(37) [ 4.60 -3.63 -1.37  0.93  0.34 -3.14  3.52 -1.60 -3.13 -0.32 -0.78 -3.14
 -2.48  2.74  6.90  1.64 -2.34]
(26) [ 0.45 -1.28  3.29  0.58  0.24 -0.81  2.81 -1.67 -1.37  1.15 -1.45 -0.36
  0.77 -0.92  1.16 -1.08  0.89]
(29) [-0.93  2.16  0.96  0.76  0.49 -0.43 -0.18  1.15 -2.46 -0.71  1.80 -0.42
  0.54 -0.63  1.86  2.53 -3.05]
(26) [ 2.29  1.42  4.29 -0.30 -0.75 -4.42  5.76 -1.60  0.77 -0.16 -3.39  1.70
  2.47 -0.71 -1.05 -0.86  5.45]
(29) [ 1.32  1.72  0.70  2.66  3.20 -0.09 -3.05 -3.05 -0.81 -2.22  1.34 -0.64
  2.00  0.45 -0.58 -0.84 -0.15]
(20) [ 1.21 -0.47  2.54 -1.57 -4.65  0.54 -0.08 -3.96 -1.59 -2.50 -3.66  3.51
 -4.24  1.62  2.19 -3.58  2.15]
(40) [-0.51 -0.98 -3.06 -2.58  0.32  2.01 -1.21  1.91  1.11  0.39 -1.16  1.60
  1.78 -2.12 -3.12 -2.04 -3.30]
[ 2.70 -0.24  0.29 -0.16 -3.28  0.21  1.52 -2.81 -2.78 -2.15 -2.11  0.79
 -2.05  1.42  1.57 -2.77  0.69] => (20)
(30) [ 0.77 -1.75 -2.34 -1.28 -1.23 -1.15 -0.90 -0.26 -2.34  3.40 -1.32 -3.37
  2.80 -1.14  0.90 -1.91  0.33]
(40) [-0.32 -1.71  2.65  1.78 -0.77 -1.72  1.68 -1.14 -0.81 -1.37  3.15 -3.67
  0.40  3.24  2.96  2.39  3.16]
[-1.68  1.28 -0.97  0.64  2.35 -0.29  1.04  3.81  3.71  1.81  2.31 -3.30
  2.74 -1.00 -1.19  2.51 -0.25] => (20)
[-5.51  2.52 -0.43 -2.43 -0.45  0.84 -2.86  0.72  3.25  1.89 -0.23  0.82
  2.35 -3.69 -7.64 -1.54  1.70] => (37)
(42) [-0.03  0.90 -1.87  1.45 -1.37  1.49 -0.55 -1.86 -0.71 -0.09  0.46  2.00
  0.66  0.11 -0.26 -0.41  1.53]
(35) [ 1.09 -2.17  2.58  0.72 -2.04 -0.96  0.36 -0.71  0.25  0.86 -0.86  0.02
 -1.53  1.56  0.57  1.20 -0.40]
[ 1.69 -4.61 -0.48  4.52 -1.11  0.58  2.63 -3.01 -2.99  1.68  0.90 -1.23
  2.05  2.93  5.54 -0.22 -0.47] => (26)
[-0.47 -0.14  0.62 -0.53  0.99 -0.19 -0.36  2.18  1.44  1.80  0.34 -1.67
  1.02 -0.96 -0.69  2.41 -0.40] => (20)
[ 1.08  1.47  1.53  1.57 -0.95 -1.26  1.39 -2.31 -1.37  0.33  0.58 -3.49
 -2.83  0.77  3.38  3.13  1.51] => (40)
[ 4.09  2.30 -2.76  2.00 -0.11 -2.64  4.06 -1.16  2.20 -0.51 -1.90  1.42
 -2.60 -1.83  0.18  3.64 -2.74] => (40)
[-2.43  1.23 -1.81  0.19  4.54 -0.82  2.37  6.61  2.62  3.23  5.38 -3.76
  5.30 -0.60 -3.17  6.36 -2.24] => (20)
(31) [ 1.73 -1.19 -1.40 -1.10  0.88 -0.65  1.78 -0.03  2.78 -0.08 -0.75  2.92
 -1.72  0.67 -1.62 -0.18 -1.22]
[-3.72 -2.59 -0.31 -1.05 -3.47  1.68  4.18 -0.55  3.40 -0.75  4.21  0.74
 -3.91  2.06  3.91  2.63  2.19] => (30)
[ 3.44 -1.20  0.14  1.13  0.61 -1.38  2.13 -0.45 -3.15 -0.12 -0.70 -1.60
 -0.84  2.15  3.65  0.31 -2.53] => (37)
[ 2.18 -0.51  0.38  0.10  1.32  1.07  2.74  1.21  3.88  0.63  5.12  0.21
 -1.56 -2.86 -1.26 -1.58  1.22] => (31)
[-0.29 -2.35  0.08  0.46 -1.11 -0.83 -1.15 -0.14  0.10 -0.66 -1.89  2.27
  1.32  2.13  0.22  1.41 -2.11] => (31)
(35) [ 0.87 -5.07  5.21  1.75 -3.96 -4.69  3.16 -0.23  4.19  2.33 -1.40  1.08
 -3.67  1.64 -0.09  4.51 -1.76]
[-1.82 -2.38  0.38  1.06  0.96 -0.40  0.38  0.48  0.84 -1.12 -1.42 -2.16
 -0.46  4.02  4.11 -0.80  3.39] => (40)
[-1.93  1.36  0.22 -1.41 -0.50  1.46 -1.18  0.31  0.07 -0.87  0.73 -0.59
  2.01 -0.31 -1.85 -0.52  0.43] => (37)
[ 0.71 -4.06  2.95  2.13 -3.22 -1.73  0.89 -0.24  1.11  0.93 -1.16  0.85
 -3.21  0.37  1.02  0.59 -1.52] => (35)
[ 2.97  2.55 -2.14 -0.29  0.31 -0.36  0.90  1.15  2.26  2.00  1.65  1.68
  0.81 -1.65 -4.06  0.38 -4.03] => (40)
[ 0.00  2.12  2.82 -1.97 -1.86 -1.03 -0.34 -1.43 -3.69  3.61  6.10 -1.40
  2.99 -2.55 -2.28 -1.32 -1.16] => (40)
[ 2.68  1.76 -0.12  0.67  0.51 -1.87  1.65 -0.86  1.53 -0.52 -1.37 -0.55
 -2.22 -0.13 -0.16  2.85 -2.24] => (40)
[ 1.14  1.31  3.22 -2.19  1.41 -0.29 -1.44  0.41  5.32 -2.90 -1.64  1.05
 -0.58 -0.25 -3.95 -1.15  5.65] => (26)
[ 1.74 -2.70  2.78  2.54 -2.09 -0.29  1.60  1.26  0.86  1.18 -1.81  0.78
 -1.96 -1.33  1.01 -0.54 -0.71] => (35)
[ 0.83  0.10  0.79 -0.91 -3.47  1.93  0.78  0.98  0.20 -0.16  0.90  1.21
  0.31  2.17 -0.23  2.41 -0.77] => (31)
[ 0.28  3.49 -3.56 -0.07  1.58  2.24 -1.44  0.60 -1.84 -0.34  0.97 -1.67
  1.30 -2.55  1.25 -2.75 -0.84] => (35)
[ 4.16  4.23 -0.68 -0.46  1.30 -3.11  1.44 -1.90  0.34  2.63  0.14  0.46
 -1.09 -2.16 -1.67  1.33 -3.42] => (40)
[ 1.79 -7.26  7.06  1.90 -4.58 -3.85  4.86 -0.69  5.33  2.58 -2.66  2.22
 -3.96  6.36 -1.42  6.33  1.73] => (35)
[ 1.48 -2.80  2.81  1.96 -2.39 -1.53 -0.78  0.37  3.08  0.28 -1.32  1.92
 -1.21  0.41 -0.52 -0.10 -0.88] => (35)
(31) [-2.96  1.56  1.64 -1.08 -3.41  3.26 -1.18  0.44 -1.12 -1.63 -1.44 -2.51
  0.26  2.47 -0.29  5.56  0.77]
[ 0.30  4.57 -0.22  0.91  4.04 -0.31 -2.29 -1.52 -2.14 -3.69  2.49 -2.04
 -0.67 -0.43  0.07  2.66 -2.80] => (29)
[-6.93  0.46  0.28 -1.69  2.60 -0.68  3.37 -1.09  2.79  2.76  4.07 -2.31
  1.61 -4.39  1.41  5.61 -0.94] => (29)
[ 0.07 -2.63 -0.14  0.23  1.87 -1.98 -2.77 -1.98  1.40 -0.92 -1.62  0.21
  3.31 -0.84  3.15  0.54  3.44] => (31)
[ 1.65 -5.87  1.96  1.05  1.17 -0.04  5.82 -1.02 -1.16  3.34  4.55  7.78
 -5.01 -5.01 -0.54 -1.57 -2.43] => (31)
[ 0.04  1.09 -0.27 -0.86 -2.23 -0.98 -1.30  1.42 -2.82  0.29 -2.20  0.62
  2.00  2.19 -0.72  1.20 -2.94] => (31)
[-2.36 -0.86 -0.36 -0.86 -1.68 -2.43  3.03  3.03  2.24  3.56 -0.52  0.50
 -0.34 -1.11  2.70  1.26  0.11] => (29)
[ 4.40 -2.84 -0.30  1.89 -0.32 -2.94  4.53 -1.13 -1.23 -2.11 -0.72 -3.57
 -2.36  2.75  6.92  1.15 -0.76] => (37)
(20) [-2.11 -1.14 -1.77  1.45  3.80 -0.09 -1.31  5.13  1.03  3.42  4.05 -3.36
  3.57 -0.74 -0.65  4.05 -2.58]
[-4.80  0.80 -0.26 -0.95  3.32 -2.36  2.47 -1.48  2.58  2.44  2.49 -1.62
  1.87 -3.11  1.62  4.91 -1.29] => (29)
[-2.18  1.58  2.81  2.60  1.06  1.88 -2.09  0.12 -2.20 -0.27  5.88 -3.75
 -0.71 -3.70  2.54  2.83  1.60] => (31)
[-1.11  0.37 -2.77 -0.82  0.49  1.93 -0.30  1.95  0.46  0.76 -1.55 -0.31
 -0.77  0.53 -0.46  1.07 -3.06] => (26)
[-0.80  0.46  0.25 -0.11  0.14  0.20 -1.47  0.90  1.27  0.73 -0.39 -0.05
  0.74 -0.67 -0.92  0.71 -0.63] => (37)

[91] [-3.78 -2.77  0.86 -0.34 -1.09  1.73 -0.89  0.14 -4.06 -1.72 -2.37 -5.07
 -0.95 -0.94 -0.74  1.13  1.52]
[93] [-0.13  2.37  0.71  2.78 -2.69  2.50 -2.84  3.16  1.49  0.79 -0.87 -1.69
  0.14  1.80 -0.68 -0.89 -4.75]
[89] [ 1.63 -0.74  1.25 -2.64  1.41 -0.51 -3.39  1.15  0.37 -2.29 -0.12  3.33
  0.04 -1.64 -1.05  1.64  0.64]
[101] [-1.87 -1.93 -5.07  4.30  5.08 -2.80  1.70  3.68 -1.42 -0.98  0.92 -3.21
 -1.24 -3.57  1.06 -0.04  1.83]
[79] [ 1.96  1.45  4.00 -1.08  0.99 -0.57  0.13 -1.92 -0.48  1.53 -0.57 -2.87
  1.12  0.63  1.82 -4.06 -0.48]
[100] [-1.48  1.81 -1.02 -1.81  0.26 -1.45  2.10 -1.46  3.36  0.37 -0.43  1.72
  2.07 -2.14 -1.33  0.59  0.01]
[ 1.46 -3.77  1.61 -1.57 -3.70  2.37  0.69  4.97 -4.45  0.23 -1.14 -2.49
 -2.11 -0.70 -1.75  3.18 -1.45] => [100]
[91] [ 4.55  4.35 -4.85  0.67  0.57 -5.78  0.31 -2.72  6.48  0.44  3.24  6.35
  1.16  1.16  0.41  1.10 -3.56]
[ 1.15  3.44  1.85  0.21  0.31  2.34 -0.05  2.02  2.25 -0.49 -0.86  1.93
  0.52  0.28  0.45  0.35  0.49] => [79]
[ 1.60 -3.27 -2.85 -0.85  7.34  1.83  0.88 -2.25  0.44  2.73  4.10 -1.09
 -0.52 -2.64 -1.09 -1.05  4.47] => [101]
[79] [ 1.47  1.28  1.56 -2.13 -1.93 -0.30  1.41 -1.14  1.16  1.84  0.34  0.56
  0.36  0.84 -0.06 -2.52 -1.17]
[103] [-0.12  0.79 -1.24  0.15 -0.45  0.49 -0.04 -1.41  1.95  0.81  5.25  1.04
  1.20 -0.21 -2.49  2.72 -0.48]
[109] [-1.46 -2.54  2.05  0.42  1.35 -2.14  3.21  0.57  3.87 -0.25 -3.17 -3.69
  2.08 -1.97 -5.23 -4.73  0.23]
[98] [ 1.69 -3.89  1.12  4.80 -1.32  1.61  1.19 -1.92 -1.08 -0.93 -4.48 -2.17
 -1.41  0.95  0.15 -1.40 -3.18]
[ 1.65  0.16 -1.54 -4.20  1.45  1.21 -2.27  0.29 -1.25 -7.11 -2.97  1.83
  1.13  0.12 -0.95  1.20  0.22] => [89]
[-1.58 -0.79 -1.86  0.30 -1.68 -0.47  1.08  0.76  0.28  1.06  0.63 -0.86
 -1.83 -0.86  1.25 -1.94 -1.21] => [89]
[109] [-0.54 -3.54  2.18 -0.18 -0.33 -2.55  3.62 -0.91  3.61  0.75 -2.36 -3.90
  2.66 -2.66 -2.84 -2.92  1.39]
[ 2.57  0.61  0.85 -1.01  1.63  1.83 -1.66 -1.32 -2.01  0.06 -1.16 -1.82
  2.20 -2.65  0.18 -0.57 -0.80] => [79]
[84] [-2.05  3.60  0.41 -1.09  0.92  1.48  1.33  1.65 -1.15  0.72  0.55  2.14
 -2.39  1.41 -0.99 -0.07  0.87]
[89] [ 3.03  3.70  0.76  2.87 -1.58  0.26  5.44  0.01  0.26 -0.78 -3.36 -1.40
 -1.30 -0.80  1.86  3.58 -1.40]
[-1.84 -1.63 -3.37  0.64 -1.49  3.46 -0.08  1.01  3.32  2.73 -1.05 -2.10
 -0.57 -1.48 -1.27 -0.32 -1.13] => [98]
[-2.61 -3.65  1.31  1.27 -0.38 -3.25  2.52  1.41 -0.71  2.40  2.44 -1.24
 -1.40  1.69  1.59 -0.94 -1.64] => [79]
[100] [-0.19 -1.84  0.76 -1.73 -1.46  0.24  0.82  1.77  2.27  0.52  0.34  0.46
 -1.54  2.00  2.93  1.26  0.68]
[ 1.32 -5.54 -4.91  1.73 -3.86  0.43 -0.92 -0.89  0.10  3.29 -0.92 -0.82
 -0.32  4.56  2.03  0.02  0.54] => [98]
[-1.75  5.62 -1.72 -0.15 -0.13  1.64 -4.03  1.13  1.11  0.52  3.05  5.82
 -4.74  2.65 -4.29  0.88 -1.12] => [84]
[-0.34 -2.88 -0.89  2.10 -3.01  0.00 -2.72 -0.92  2.97 -0.93 -3.61  0.76
  1.74  0.07 -3.10  3.38 -1.48] => [84]
[-1.95  0.90 -2.71  1.80 -1.03  0.12 -2.14  2.33  3.32 -3.52 -0.56 -1.98
  5.97 -1.12 -1.41 -0.84 -0.17] => [103]
[ 0.91  1.47  0.43  0.79 -2.75 -0.45  3.63 -0.09 -2.57 -2.99 -0.67  0.56
 -5.16 -1.47  5.69  3.85  1.88] => [89]
[ 0.93 -0.39 -0.55  5.97 -1.84 -4.09 -0.36  0.49  2.94  7.65  2.41 -3.48
  3.16  1.22 -3.69 -1.88 -3.04] => [89]
[ 2.42  0.13  1.86 -3.59  0.47  0.41  2.94 -0.30  5.09 -4.05  2.20  1.52
 -7.04  3.45  5.09 -0.65 -3.63] => [100]
[-1.08  1.04  2.19  2.46 -1.17 -0.18  1.28  0.78  0.89  0.70  1.45  0.13
 -0.53 -0.83  1.61  3.54 -0.30] => [89]
[84] [-2.49  3.32 -0.22 -2.16  1.73  0.95  5.51 -0.59 -2.20  2.14 -0.99  0.49
 -1.07 -0.26  4.04 -0.39 -1.45]
[ 2.05 -3.52  0.97  1.83  1.50 -0.48  3.54 -1.73 -0.41 -1.74  4.09 -2.00
  2.18 -3.44  2.23  0.74 -2.10] => [93]
[ 1.21 -1.89  1.34  0.92  0.21 -0.38  3.25  1.20  2.34  0.94 -3.51 -2.46
  1.46 -3.52 -3.71 -2.79  0.33] => [109]
[ 1.77  0.25  2.86 -1.02  0.82 -1.52  1.80 -1.51  0.86 -0.83 -0.82  0.39
  1.65  0.33 -0.60 -1.11 -1.32] => [79]
[ 2.58  2.23 -2.54  0.46 -2.16 -0.85 -0.08 -0.39 -0.68 -2.45 -3.13 -1.99
  2.36  0.43 -0.85  0.96 -5.24] => [89]
[ 2.07  0.31  0.00 -0.22  2.38  1.99 -0.12  0.00  0.54 -1.18 -0.63  0.96
 -0.37 -0.82  3.16  0.65 -0.65] => [79]
[ 0.11 -0.23  1.83 -0.66 -4.08 -0.76 -4.50 -0.94  0.38  0.83  0.96 -2.61
  0.76  1.52 -3.75 -1.62  0.94] => [79]
[-1.13 -0.21  2.71 -0.27 -0.28  1.14 -0.11  0.56 -0.83  1.26 -0.97 -2.47
 -0.32 -1.66  0.16  1.02  1.25] => [91]
[ 2.06 -1.86  0.93  0.22 -0.69 -1.67  2.07  0.30  1.55 -1.01 -3.48 -0.04
  0.64 -0.08 -3.28 -1.33 -1.72] => [109]
[ 2.20 -1.14 -0.88  0.24  1.33  1.15 -0.03 -4.12 -0.78 -0.83  1.40 -2.78
 -0.61  1.33 -1.44 -0.82 -0.08] => [93]
[ 2.47  3.86 -2.99  2.37  2.27 -4.53  1.39 -3.18  5.85  0.99  2.91  5.26
  2.53  4.38  0.70 -0.72 -3.44] => [91]
[ 1.80 -0.28  2.38  0.60  1.44  1.91 -2.12  2.07 -0.61 -1.93 -0.51  1.70
  0.32 -1.25  1.11  0.18 -2.92] => [100]
[-0.39  2.35 -2.75 -0.60 -0.74  2.34 -3.55 -2.67 -4.17 -2.37  3.43  1.55
 -0.63  1.50  3.29  1.01  1.50] => [109]
[88] [-1.38 -1.15  1.27  0.81  1.92  1.78 -0.72 -1.08  0.28  1.34 -0.49  0.89
  0.47  0.20 -1.10  1.62 -1.66]
[-1.22  1.61  4.14  3.66 -0.35 -0.49  3.13  1.38  1.92 -0.68  0.42 -1.04
  0.54 -0.96  0.81 -3.50 -3.70] => [93]
[ 0.99 -0.12 -1.42  2.13 -0.46  0.13  0.06 -0.60 -1.69  2.22  0.93 -0.92
  0.89  0.35  0.42 -0.13 -1.76] => [89]
[-1.47 -1.36  3.94 -1.39 -0.29  2.56 -2.42  1.15 -3.45 -0.27 -1.79 -4.85
  0.81 -1.65 -0.65  1.99  2.07] => [91]
[-4.24  1.00 -2.99 -2.78 -1.38 -0.79  1.71  2.52  3.16  1.30 -2.21  0.09
  1.94 -1.17  6.06 -4.64 -0.61] => [101]
[88] [-4.28 -1.30 -2.73  1.20  4.51  5.95 -1.86 -2.71 -0.97  3.79 -0.44 -0.43
 -1.20 -0.38 -1.91  0.62 -0.86]
[-1.65 -2.93 -2.71 -3.58  0.79  1.11 -4.41 -0.55 -0.97 -0.68  0.11  1.97
 -0.55 -0.99 -1.40 -3.41  0.75] => [89]
[ 3.30  4.12 -1.19  1.98  0.45 -1.22  1.20 -0.84  0.12  0.72 -2.09 -4.43
  2.26  0.90  1.25  0.74 -4.29] => [89]

(95) [-0.33 -0.20 -2.60  1.38  1.50 -1.99  0.10 -1.52 -0.18 -0.34 -3.58  0.03
  0.37 -0.19 -1.18  0.88  2.23]
(90) [-1.59 -2.14 -1.77  0.68  7.15  7.76  0.06 -0.11  1.19  4.98 -1.04 -0.23
  3.18 -0.33 -5.18 -6.81  4.36]
(77) [-2.19  1.41  2.24  9.37 -1.15 -8.49  0.39  2.35  0.37  1.01 -6.91 -3.22
 -7.30  5.64  0.73  5.79  1.03]
(90) [ 2.06  3.95  0.72 -3.52 -0.60 -2.84  0.12  1.23  0.13  1.08  0.36  1.51
 -3.12 -2.26 -3.48  2.53  0.34]
[ 5.95  4.22  3.68 -3.57  0.36 -0.12 -1.16  1.60  4.45 -0.61  0.16  0.60
  1.98  0.49 -3.21  0.14  1.59] => (90)
[ 0.15  0.64  1.95 -3.13 -3.71  0.79 -1.06  0.72  2.05 -0.70  3.48  1.27
 -0.31  0.79  4.50  1.46 -0.59] => (95)
(93) [ 0.73  1.02  1.27 -1.89  1.77  0.05  0.60 -1.55  0.02 -0.60  0.28 -1.82
 -1.23  1.00 -0.90 -0.34  0.42]
(85) [-3.20 -1.59  0.52  0.52 -0.54 -1.23  2.33  1.35 -1.36 -1.32  0.24  2.04
 -0.46  3.66  2.93  1.31 -0.62]
(79) [-0.24  1.92 -4.57 -0.29  1.69 -0.40  0.67  4.36  2.90  2.06 -2.25  1.07
  0.15 -0.09 -0.86  0.49  1.36]
(85) [ 2.43  0.90  0.15  1.85  2.33  2.38 -2.38  0.50  0.83 -0.53 -2.70  0.64
  3.30 -1.18  3.03 -0.69  1.99]
[ 0.43  0.21 -0.96 -3.83  0.43  2.17 -0.16  0.52 -1.10 -0.39  2.50  1.18
  1.54 -2.22 -1.05 -1.89 -1.55] => (77)
(88) [ 1.13 -5.51  2.49  1.89 -2.00 -0.57  0.80 -3.90 -0.21 -1.30  0.42  1.73
 -0.56  1.25  0.24 -3.01  0.31]
[ 0.71 -1.33  2.14  1.47 -0.85  0.92  0.50 -0.33  0.77  0.30 -1.40  0.84
 -3.33  0.14 -1.66  0.86 -2.27] => (79)
(77) [ 0.05  2.62  0.44  5.21  0.84 -3.30 -2.06  1.33 -3.35  2.86 -1.63  0.90
 -2.72  0.41  3.12  3.21  1.05]
[ 0.30  0.39 -0.58  1.43 -1.31 -0.21 -0.46  0.51 -0.16  0.27 -1.16  1.06
  0.13 -0.33  1.30 -0.71  0.10] => (93)
[ 1.18 -0.36 -2.33 -4.81 -0.51  3.08  1.26 -0.95 -0.05 -1.02  1.66  0.87
  2.81 -0.40 -1.34 -2.23 -0.83] => (77)
[-1.21  1.99 -1.27  2.33 -1.64  0.39 -0.18  1.12 -1.81  1.69  0.68  2.31
  1.41  0.52  0.01  0.95 -1.63] => (93)
[-1.79  0.18 -1.84  1.02 -2.36 -4.38  0.45  1.05 -2.79  1.65 -1.71  0.87
 -1.59  1.09  1.18  1.97  1.31] => (90)
[-1.10 -2.79  0.28 -2.97 -1.90  0.22  2.46 -0.80  1.20 -3.34  0.05 -1.16
  0.77  0.32 -2.49 -2.34 -2.38] => (77)
[ 0.28 -0.13  0.24  1.43 -0.88 -0.49 -1.95  1.16  4.90  0.45 -2.54  5.47
 -3.05  0.25 -1.33  1.41 -2.61] => (79)
[-1.37 -3.12 -1.51 -3.37 -2.02  0.40 -1.12 -1.52  1.59  1.48 -3.88  1.96
 -1.82 -1.11 -2.97 -2.09 -1.06] => (90)
[ 0.26 -0.09  3.85 -5.66  4.80 -0.66 -2.73 -1.75 -2.81  2.49 -4.41 -1.15
 -2.68  6.25  1.92  0.69 -3.98] => (93)
[-0.63  0.56  0.12  2.22  0.79  2.07  2.09  0.50  2.81 -4.05  4.15 -3.80
 -2.03 -1.72 -2.62 -1.51  3.24] => (93)
[ 1.12 -1.51  2.53 -2.55  5.74  1.75  1.55 -0.28  0.37  0.54 -2.94 -1.62
 -1.29  3.35 -1.21 -0.16 -1.14] => (93)
(95) [ 0.56 -1.04 -0.97  0.31  2.93 -2.21  0.20  0.23 -1.52  0.92 -2.05  1.48
  1.15 -0.29 -2.84  0.10  0.41]
[ 2.75  0.61  0.74  0.90  0.09 -0.37 -2.82  0.80 -0.14  2.49 -0.64  0.16
  0.10  0.66  1.51  1.49  1.11] => (77)
[ 0.81  2.02  1.44  5.03  1.93 -2.52 -1.83  1.42 -2.25  3.02 -3.18  0.21
 -3.49  0.60  1.86  3.82  1.55] => (77)
[ 2.69 -0.12 -4.00 -3.91  1.02  2.14  1.52 -1.75 -3.73  2.42  0.69 -0.14
  6.47 -1.21  2.32 -0.97 -2.78] => (95)
[ 0.24 -3.38  1.00  0.22 -1.83  0.06 -0.39 -1.14  1.50 -1.63  0.31  0.19
  1.92  1.62  2.76 -0.43 -2.61] => (90)
[ 2.98 -2.56 -2.48 -1.14 -1.36 -0.62 -1.48  1.85  0.18 -1.95 -2.86  1.33
 -5.37 -0.85 -6.27  1.29 -4.05] => (85)
[ 2.29 -8.28  5.23  3.79 -1.37 -0.70  2.05 -5.98  1.45 -1.35 -0.68  4.60
 -3.05  0.17  0.15 -4.27  0.15] => (88)
[-0.87  0.46  0.15 -0.28 -2.20 -0.74  1.14  0.46 -3.15  0.48 -0.90 -0.16
 -0.91  0.46  0.62  2.53 -1.58] => (90)
[-0.46 -0.54 -0.52  2.23 -0.56  2.58  0.35  0.67 -0.37  0.21 -2.70  0.86
  0.26  0.52  2.97  2.44 -0.05] => (85)
[ 1.11  1.38 -0.66 -2.10  2.94  2.93  1.77  0.89 -4.05  1.24  0.40 -4.39
  0.75  0.57  1.05 -2.20  3.41] => (79)
